Below is a small trained network, with its code and all its weights. Each question gives an input and a class and asks what happens when units are switched off, that is, made to give their printed mean instead of their output.

import numpy as np


def w(rows, s, z=0):
    codes = np.array(rows[::2]) - 128.0
    scale = np.full(codes.shape[1], s)
    scale[-1] = z or s
    return codes * scale


def norm(h):
    return h / np.sqrt((h * h).mean(-1, keepdims=True) + 1e-5)


def f(y):
    return y / 2 * (1 + np.tanh(0.7978845608 * (y + 0.044715 * y**3)))


def log_softmax(a):
    a = a - a.max(-1, keepdims=True)
    return a - np.log(np.exp(a).sum(-1, keepdims=True))


def net(x, mask):
    res = np.array(x, float).reshape(1, 6) / 4 @ E
    u = 0
    for l in range(3):
        y = f(norm(res) @ A[l][:, :-1].T + A[l][:, -1])
        res = res + np.where(mask[u : u + 3], y, B[l][:, -1]) @ B[l][:, :-1]
        u += 3
    return log_softmax(norm(res)[-1] @ U[:, :-1].T + U[:, -1])


A, B = {}, {}
E = w([
[150,128,115,125,129,134,139,144,146,138,126,144],'x0',
[186,60,116,160,106,145,193,161,39,228,184,58],'x1',
[131,122,125,131,126,132,110,92,127,135,142,123],'x2',
[107,110,129,118,102,113,138,129,139,135,128,128],'x3',
[84,118,48,157,122,152,120,156,38,116,228,198],'x4',
[66,216,98,45,255,104,182,58,143,133,110,148],'x5',
],0.0096)
A[0] = w([
[119,109,94,89,176,136,227,99,92,191,142,82,3],'L0N0',
[153,113,172,178,47,154,21,174,184,59,114,202,46],'L0N1',
[69,120,19,151,114,149,122,161,51,96,220,254,246],'L0N2',
],0.011,0.0027)
B[0] = w([
[154,226,200,34,81,73,37,227,119,179,38,62,196],'L0N0',
[172,171,52,111,91,58,27,144,81,32,107,52,218],'L0N1',
[118,83,124,120,125,66,113,203,79,139,244,254,247],'L0N2',
],0.0067,0.015)
A[1] = w([
[168,143,117,151,80,176,128,130,126,137,56,4,158],'L1N0',
[196,33,164,182,79,167,164,150,86,183,145,73,135],'L1N1',
[111,157,143,88,145,183,140,103,186,115,45,88,8],'L1N2',
],0.018,0.0018)
B[1] = w([
[155,59,252,101,223,131,113,93,169,96,112,169,253],'L1N0',
[49,197,139,141,123,174,175,182,151,185,176,214,210],'L1N1',
[117,167,50,140,80,134,173,102,140,127,82,84,217],'L1N2',
],0.013,0.016)
A[2] = w([
[145,90,118,159,109,188,167,174,81,209,174,112,2],'L2N0',
[66,161,125,96,193,139,144,108,141,144,152,181,164],'L2N1',
[142,123,145,82,187,138,206,121,60,253,166,64,121],'L2N2',
],0.024,0.0013)
B[2] = w([
[169,160,100,184,102,115,134,72,135,179,71,5,190],'L2N0',
[67,128,146,113,140,181,164,135,151,120,134,191,248],'L2N1',
[195,48,89,129,116,97,36,124,84,20,156,106,207],'L2N2',
],0.016)
U = w([
[200,83,180,73,170,109,92,54,163,59,62,88,141],'0',
[59,150,152,102,150,161,176,131,154,150,180,253,235],'1',
[160,104,34,124,64,73,41,169,8,113,222,145,174],'2',
[153,155,86,254,40,146,163,105,98,245,178,59,2],'3',
[108,201,39,80,113,119,215,28,164,148,48,72,8],'4',
],0.0087,0.0023)

Each question gives the input, the list of numbers given to net, and the class t.
The units are the neurons (one row each of A and B). Each row of codes is followed by its name. A weight is (code - 128) times the scale printed after its matrix; where a second scale follows, it is the last column's (A, B and U).
mask holds one flag per neuron, layer by layer. A switched-off neuron (its flag False) gives its mean, the last column of its row in B, instead of its output. The means were averaged over made-up inputs and are rounded, as every weight is.
A unit's drop is (log p(t) with every unit on - log p(t) with that unit switched off) / (log p(t) with every unit on - log p(t) with every unit switched off).
The circuit of an input: a set's keep is (log p(t) with only the set's units on - log p(t) with every unit switched off) / (log p(t) with every unit on - log p(t) with every unit switched off). Starting from all 9 units, units are removed one at a time, each time the one whose removal leaves the highest keep (on an exact tie, the one counted first), for as long as the keep stays at least 0.8.
circuit, biggest first: the units of the circuit, biggest drop first
top k neurons: the k neurons with the biggest drops, biggest first
drop when u is switched off: that unit's drop, to one decimal
input [8,8,-1,2,0,8], class 0: top 4 neurons -> [L0N2 L0N0 L1N0 L1N1]
input [-4,1,5,5,3,7], class 2: top 2 neurons -> [L2N2 L1N0]
input [-1,-7,-6,8,-6,6], class 4: top 2 neurons -> [L1N2 L0N2]
input [-6,-2,4,4,0,1], class 4: top neuron -> [L0N2]
input [2,-2,1,7,3,0], class 2: top 2 neurons -> [L1N0 L1N1]
input [3,6,-3,6,-3,0], class 1: top 4 neurons -> [L1N0 L0N2 L1N1 L0N1]
input [-7,0,-3,-1,-7,1], class 4: top 3 neurons -> [L0N2 L1N2 L0N1]
input [1,6,-4,4,1,0], class 3: top 3 neurons -> [L2N0 L0N1 L1N0]
input [8,1,1,3,-5,-3], class 1: top 2 neurons -> [L1N1 L0N0]
input [7,8,-7,1,1,7], class 2: top 2 neurons -> [L2N2 L0N1]
input [-1,2,-1,0,8,4], class 2: top 3 neurons -> [L1N0 L1N1 L2N0]
input [3,-6,-4,7,-4,4], class 4: circuit, biggest first -> [L0N2 L1N2]
input [-7,2,1,-6,4,-4], class 3: top 2 neurons -> [L2N0 L1N0]
input [-4,7,-8,3,-3,-5], class 1: top neuron -> [L1N1]
input [-2,4,-8,-4,-2,-2], class 1: top 2 neurons -> [L0N2 L1N1]
input [-7,6,-5,-6,-8,-4], class 1: drop when L0N1 is switched off -> 0.0
input [6,-6,-6,3,-1,8], class 4: drop when L1N2 is switched off -> 1.1
input [3,7,8,7,5,-4], class 3: drop when L2N0 is switched off -> 1.0
input [0,-4,-8,-6,0,8], class 4: drop when L1N0 is switched off -> 0.5
input [8,8,-7,4,6,6], class 2: circuit, biggest first -> [L2N2]
